Below are the code and all the weights of a small trained network. Each question names an input and a target symbol and asks about switching units off, where a switched-off unit gives its printed mean instead of its output.

import numpy as np


def w(rows, s, z=0):
    codes = np.array(rows[::2]) - 128.0
    scale = np.full(codes.shape[1], s)
    scale[-1] = z or s
    return codes * scale


def f(y):
    return y / 2 * (1 + np.tanh(0.7978845608 * (y + 0.044715 * y**3)))


def softmax(a):
    e = np.exp(a - a.max(-1, keepdims=True))
    return e / e.sum(-1, keepdims=True)


def log_softmax(a):
    a = a - a.max(-1, keepdims=True)
    return a - np.log(np.exp(a).sum(-1, keepdims=True))


def net(x, mask):
    ids = ['βδεθξπτψ'.index(c) for c in x.split()]
    T = len(ids)
    res = E[ids] + P[:T]
    r = res
    for j in range(2):
        rows = slice(2 * j, 2 * j + 2)
        q, k, v = (r @ M[0][rows].T for M in (Q, K, V))
        z = softmax(np.where(np.tri(T) > 0, q @ k.T / 2**0.5, -1e9)) @ v
        o = O[0][rows]
        res = res + np.where(mask[j], z, o[:, -1]) @ o[:, :-1]
    y = f(res @ A[0][:, :-1].T + A[0][:, -1])
    res = res + np.where(mask[2:26], y, B[0][:, -1]) @ B[0][:, :-1]
    return log_softmax(res[-1] @ U[:, :-1].T + U[:, -1])


Q, K, V, O, A, B = {}, {}, {}, {}, {}, {}
E = w([
[117,171,63],'β',
[164,81,123],'δ',
[126,103,63],'ε',
[9,132,213],'θ',
[110,145,185],'ξ',
[103,156,36],'π',
[160,68,243],'τ',
[153,47,95],'ψ',
],0.013)
P = w([
[2,49,129],'0',
[120,182,116],'1',
[200,193,196],'2',
[106,102,154],'3',
[111,195,114],'4',
[205,194,196],'5',
],0.0092)
Q[0] = w([
[144,189,246],'h1',
[162,215,249],'h1',
[253,182,129],'h2',
[104,82,81],'h2',
],0.023)
K[0] = w([
[163,235,187],'h1',
[180,250,172],'h1',
[64,30,91],'h2',
[161,150,94],'h2',
],0.025)
V[0] = w([
[135,84,159],'h1',
[91,190,179],'h1',
[212,254,37],'h2',
[213,61,177],'h2',
],0.0044)
O[0] = w([
[153,149,165,142],'h1',
[62,110,120,166],'h1',
[1,71,103,3],'h2',
[149,88,96,90],'h2',
],0.0056,0.0053)
A[0] = w([
[172,164,115,32],'n1',
[124,110,125,84],'n2',
[125,130,133,79],'n3',
[123,172,100,142],'n4',
[163,152,124,27],'n5',
[122,126,107,95],'n6',
[165,158,123,15],'n7',
[118,172,121,107],'n8',
[99,126,165,142],'n9',
[135,23,125,3],'n10',
[120,119,130,67],'n11',
[113,182,42,100],'n12',
[122,127,127,118],'n13',
[127,140,138,100],'n14',
[116,7,89,140],'n15',
[117,108,103,59],'n16',
[114,162,116,87],'n17',
[109,112,128,97],'n18',
[168,79,35,76],'n19',
[144,138,133,64],'n20',
[113,114,134,96],'n21',
[126,139,134,118],'n22',
[84,206,100,12],'n23',
[40,143,113,47],'n24',
],0.02,0.0077)
B[0] = w([
[61,105,76,162],'n1',
[99,125,115,102],'n2',
[102,115,84,104],'n3',
[197,122,162,181],'n4',
[82,108,76,136],'n5',
[133,136,126,109],'n6',
[87,98,84,140],'n7',
[176,120,135,163],'n8',
[100,108,66,253],'n9',
[112,1,186,145],'n10',
[86,104,83,99],'n11',
[56,170,160,208],'n12',
[124,124,121,121],'n13',
[123,127,96,130],'n14',
[178,169,83,219],'n15',
[104,144,107,110],'n16',
[154,111,120,132],'n17',
[102,142,84,122],'n18',
[2,155,66,175],'n19',
[112,128,99,113],'n20',
[109,105,105,121],'n21',
[131,127,114,138],'n22',
[164,64,74,167],'n23',
[132,120,197,234],'n24',
],0.039,0.0047)
U = w([
[26,41,125,1],'β',
[115,40,35,104],'δ',
[98,133,135,103],'ε',
[163,22,142,202],'θ',
[254,111,87,129],'ξ',
[158,98,181,101],'π',
[112,86,104,225],'τ',
[160,148,52,164],'ψ',
],0.0083,0.0061)

Each question gives the input, a string of symbols that net reads in full, and the target symbol t.
The units are the heads (2 rows each of Q, K, V and O) and the neurons (one row each of A and B). Each row of codes is followed by its name. A weight is (code - 128) times the scale printed after its matrix; where a second scale follows, it is the last column's (O, A, B and U).
mask holds one flag per unit, heads first, then neurons. A switched-off unit (its flag False) gives its mean, the last column of its rows in O or B, instead of its output. The means were averaged over made-up inputs and are rounded, as every weight is.
A unit's drop is (log p(t) with every unit on - log p(t) with that unit switched off) / (log p(t) with every unit on - log p(t) with every unit switched off).
The circuit of an input: a set's keep is (log p(t) with only the set's units on - log p(t) with every unit switched off) / (log p(t) with every unit on - log p(t) with every unit switched off). Starting from the 12 units with the biggest drops (on a tie, the unit counted first), units are removed one at a time, each time the one whose removal leaves the highest keep (on an exact tie, the one counted first), for as long as the keep stays at least 0.8.
circuit, biggest first: the units of the circuit, biggest drop first
most important unit: the unit with the biggest drop
top k neurons: the k neurons with the biggest drops, biggest first
drop of u: that unit's drop, to one decimal
input θ ψ ψ, target δ: circuit, biggest first => [h2, n1, n5]
input ξ π θ θ θ, target θ: circuit, biggest first => [n24, n23, n12]
input β ξ π ξ θ ε, target π: most important unit => n15
input θ ε π ψ θ ε, target δ: circuit, biggest first => [h2, n1]
input π θ τ β θ, target θ: circuit, biggest first => [n24, n12, n23]
input δ β ξ θ, target β: top 3 neurons => [n9, n24, n4]
input ξ ψ θ θ, target β: circuit, biggest first => [n9, n15]
input τ β π, target β: circuit, biggest first => [n12, n1]
input π δ ψ π ξ, target ξ: circuit, biggest first => [n12, n19]
input θ δ π π ξ ξ, target δ: circuit, biggest first => [h2, n1, n7]
input ξ τ θ ψ ψ, target ψ: top 4 neurons => [n19, n15, n24, n10]
input ψ ξ δ π, target ε: top 3 neurons => [n12, n19, n9]
input θ θ θ ψ π, target π: top 3 neurons => [n12, n4, n9]
input τ π ψ, target β: most important unit => h2
input θ β θ ψ τ β, target δ: circuit, biggest first => [h2, n1]
input δ ψ β π, target ε: top 3 neurons => [n12, n24, n19]
input ξ θ θ β π, target π: drop of n24 => 0.1
input θ ξ δ, target δ: drop of n7 => 0.2
input θ θ ψ ε, target ψ: drop of n15 => 2.0
